Here is a tiny trained network, its code and every weight. The questions are about switching its units off for an input and a target symbol, where a switched-off unit gives its printed mean instead of its output.

import numpy as np


def w(rows, s, z=0):
    codes = np.array(rows[::2]) - 128.0
    scale = np.full(codes.shape[1], s)
    scale[-1] = z or s
    return codes * scale


def norm(h):
    return h / np.sqrt((h * h).mean(-1, keepdims=True) + 1e-5)


def f(y):
    return y / 2 * (1 + np.tanh(0.7978845608 * (y + 0.044715 * y**3)))


def softmax(a):
    e = np.exp(a - a.max(-1, keepdims=True))
    return e / e.sum(-1, keepdims=True)


def log_softmax(a):
    a = a - a.max(-1, keepdims=True)
    return a - np.log(np.exp(a).sum(-1, keepdims=True))


def net(x, mask):
    ids = ['ΓΔΛΣΩαβεζηθπτφ'.index(c) for c in x.split()]
    T = len(ids)
    res = E[ids] + P[:T]
    u = 0
    for l in range(2):
        r = norm(res)
        for j in range(3):
            rows = slice(3 * j, 3 * j + 3)
            q, k, v = (r @ M[l][rows].T for M in (Q, K, V))
            z = softmax(np.where(np.tri(T) > 0, q @ k.T / 3**0.5, -1e9)) @ v
            o = O[l][rows]
            res = res + np.where(mask[u + j], z, o[:, -1]) @ o[:, :-1]
        u += 3
        y = f(norm(res) @ A[l][:, :-1].T + A[l][:, -1])
        res = res + np.where(mask[u : u + 12], y, B[l][:, -1]) @ B[l][:, :-1]
        u += 12
    return log_softmax(norm(res)[-1] @ U[:, :-1].T + U[:, -1])


Q, K, V, O, A, B = {}, {}, {}, {}, {}, {}
E = w([
[128,100,148],'Γ',
[27,195,242],'Δ',
[126,87,210],'Λ',
[127,99,149],'Σ',
[189,77,41],'Ω',
[126,211,101],'α',
[87,99,140],'β',
[72,110,110],'ε',
[21,142,130],'ζ',
[157,168,145],'η',
[123,190,243],'θ',
[234,121,141],'π',
[135,68,182],'τ',
[127,99,148],'φ',
],0.011)
P = w([
[203,252,184],'0',
[130,196,159],'1',
[120,170,155],'2',
[109,152,156],'3',
[102,140,151],'4',
[96,126,156],'5',
],0.0036)
Q[0] = w([
[118,160,151],'0.h1',
[147,111,105],'0.h1',
[147,135,123],'0.h1',
[132,87,195],'0.h2',
[203,109,172],'0.h2',
[117,31,151],'0.h2',
[217,132,191],'0.h3',
[183,129,2],'0.h3',
[69,60,121],'0.h3',
],0.019)
K[0] = w([
[140,167,120],'0.h1',
[100,113,125],'0.h1',
[102,142,124],'0.h1',
[127,123,191],'0.h2',
[222,174,174],'0.h2',
[57,1,153],'0.h2',
[207,156,185],'0.h3',
[182,142,22],'0.h3',
[59,5,119],'0.h3',
],0.016)
V[0] = w([
[90,100,139],'0.h1',
[118,75,127],'0.h1',
[120,89,126],'0.h1',
[132,124,55],'0.h2',
[122,124,112],'0.h2',
[85,124,255],'0.h2',
[145,135,120],'0.h3',
[104,171,38],'0.h3',
[137,108,179],'0.h3',
],0.0069)
O[0] = w([
[141,183,128,69],'0.h1',
[160,211,106,20],'0.h1',
[152,181,112,47],'0.h1',
[135,203,82,49],'0.h2',
[127,144,105,106],'0.h2',
[111,1,147,251],'0.h2',
[116,117,151,129],'0.h3',
[53,112,52,79],'0.h3',
[176,132,179,161],'0.h3',
],0.0057,0.0032)
A[0] = w([
[67,115,133,116],'0.n1',
[82,107,76,71],'0.n2',
[153,177,155,99],'0.n3',
[174,101,2,2],'0.n4',
[117,33,43,76],'0.n5',
[91,128,148,138],'0.n6',
[187,249,166,105],'0.n7',
[58,57,110,120],'0.n8',
[63,226,212,147],'0.n9',
[228,144,92,52],'0.n10',
[116,115,155,126],'0.n11',
[133,131,125,109],'0.n12',
],0.019,0.0051)
B[0] = w([
[149,85,119,163],'0.n1',
[183,67,101,155],'0.n2',
[143,132,160,147],'0.n3',
[3,180,124,134],'0.n4',
[163,188,165,151],'0.n5',
[126,124,107,160],'0.n6',
[120,114,217,204],'0.n7',
[110,52,126,182],'0.n8',
[94,192,85,254],'0.n9',
[208,115,130,138],'0.n10',
[104,157,109,162],'0.n11',
[136,128,132,122],'0.n12',
],0.047,0.0092)
Q[1] = w([
[191,100,192],'1.h1',
[192,158,134],'1.h1',
[21,141,105],'1.h1',
[131,79,141],'1.h2',
[85,115,136],'1.h2',
[42,78,150],'1.h2',
[220,170,143],'1.h3',
[143,140,217],'1.h3',
[190,3,102],'1.h3',
],0.026)
K[1] = w([
[132,39,94],'1.h1',
[150,100,73],'1.h1',
[126,185,160],'1.h1',
[127,100,151],'1.h2',
[100,130,152],'1.h2',
[72,120,186],'1.h2',
[211,121,190],'1.h3',
[88,122,156],'1.h3',
[144,4,112],'1.h3',
],0.034)
V[1] = w([
[151,114,159],'1.h1',
[179,104,93],'1.h1',
[91,143,20],'1.h1',
[142,123,113],'1.h2',
[80,226,150],'1.h2',
[62,125,8],'1.h2',
[133,95,92],'1.h3',
[134,141,166],'1.h3',
[196,49,229],'1.h3',
],0.012)
O[1] = w([
[120,85,127,117],'1.h1',
[182,31,170,7],'1.h1',
[197,194,173,77],'1.h1',
[128,90,132,101],'1.h2',
[38,232,111,254],'1.h2',
[70,136,224,137],'1.h2',
[107,156,158,102],'1.h3',
[121,128,106,137],'1.h3',
[7,236,116,62],'1.h3',
],0.011,0.0064)
A[1] = w([
[181,144,150,25],'1.n1',
[161,133,154,1],'1.n2',
[154,130,79,149],'1.n3',
[198,119,156,169],'1.n4',
[178,144,148,9],'1.n5',
[153,114,125,58],'1.n6',
[195,130,115,49],'1.n7',
[134,100,4,71],'1.n8',
[133,123,116,45],'1.n9',
[134,121,112,65],'1.n10',
[139,101,89,96],'1.n11',
[114,122,40,121],'1.n12',
],0.033,0.0053)
B[1] = w([
[162,241,187,142],'1.n1',
[156,223,99,132],'1.n2',
[134,170,124,152],'1.n3',
[179,117,209,194],'1.n4',
[174,236,189,139],'1.n5',
[163,161,48,133],'1.n6',
[112,100,231,154],'1.n7',
[154,84,231,248],'1.n8',
[136,129,2,108],'1.n9',
[130,132,10,113],'1.n10',
[75,200,47,162],'1.n11',
[163,162,31,254],'1.n12',
],0.043,0.0065)
U = w([
[51,245,209,9],'Γ',
[123,229,27,77],'Δ',
[250,158,99,246],'Λ',
[123,107,160,154],'Σ',
[128,110,171,132],'Ω',
[134,125,153,136],'α',
[87,49,116,191],'β',
[221,29,175,228],'ε',
[167,56,23,192],'ζ',
[123,106,173,109],'η',
[134,124,150,84],'θ',
[208,169,243,254],'π',
[128,117,161,142],'τ',
[39,92,45,18],'φ',
],0.017,0.0034)

Each question gives the input, a string of symbols that net reads in full, and the target symbol t.
The units are the heads (3 rows each of Q, K, V and O) and the neurons (one row each of A and B). Each row of codes is followed by its name. A weight is (code - 128) times the scale printed after its matrix; where a second scale follows, it is the last column's (O, A, B and U).
mask holds one flag per unit, layer by layer, with each layer's heads first. A switched-off unit (its flag False) gives its mean, the last column of its rows in O or B, instead of its output. The means were averaged over made-up inputs and are rounded, as every weight is.
A unit's drop is (log p(t) with every unit on - log p(t) with that unit switched off) / (log p(t) with every unit on - log p(t) with every unit switched off).
unit that matters most: the unit with the biggest drop
top k neurons: the k neurons with the biggest drops, biggest first
top k neurons in layer l: the k neurons of layer l with the biggest drops, biggest first
which heads matter: for each layer, one digit per head in row order, 1 if its drop is at least 0.15 and else 0, layers parted by /
input π α θ α, target Δ: which heads matter => 111 / 010
input π φ α Γ, target β: top 2 neurons in layer 0 => [0.n9, 0.n10]
input ζ ε Δ α α Σ, target ε: which heads matter => 011 / 010
input π α θ α α φ, target β: top 3 neurons => [0.n9, 0.n10, 1.n8]
input α ε Δ α φ, target φ: unit that matters most => 0.h2
input α θ θ, target Δ: top 2 neurons in layer 0 => [0.n7, 0.n9]
input Ω Δ α α Ω α, target Λ: top 2 neurons => [1.n12, 0.n2]
input α π α η τ, target φ: top 4 neurons => [0.n9, 0.n10, 1.n8, 0.n7]
input α α ζ θ η θ, target Δ: top 2 neurons => [0.n7, 1.n8]
input α α φ ε ε α, target Λ: top 3 neurons => [1.n12, 1.n8, 0.n2]
input η α φ, target ζ: which heads matter => 011 / 010
input η α Λ ε Λ, target ζ: top 3 neurons => [1.n12, 0.n7, 0.n5]
input φ η η η, target Λ: top 3 neurons => [0.n7, 1.n12, 0.n5]
input α α Λ, target φ: top 2 neurons => [0.n9, 0.n7]
input Ω ε φ, target Δ: top 4 neurons in layer 0 => [0.n7, 0.n4, 0.n10, 0.n9]
input τ Δ η Δ Γ, target Λ: which heads matter => 101 / 010
input ζ α α α α Λ, target ε: top 3 neurons in layer 0 => [0.n9, 0.n2, 0.n8]
input β α ζ, target ζ: top 3 neurons => [0.n8, 1.n11, 1.n12]
input α π Λ Σ, target φ: top 2 neurons in layer 0 => [0.n9, 0.n10]
input η η η η, target Λ: top 4 neurons => [0.n7, 1.n12, 1.n8, 1.n11]
input π Λ Γ, target β: unit that matters most => 0.n10
input Ω η η ε ζ φ, target Δ: which heads matter => 111 / 011
input α Σ β, target β: unit that matters most => 0.n8
input α Γ η Δ τ, target φ: top 2 neurons => [0.n9, 1.n8]
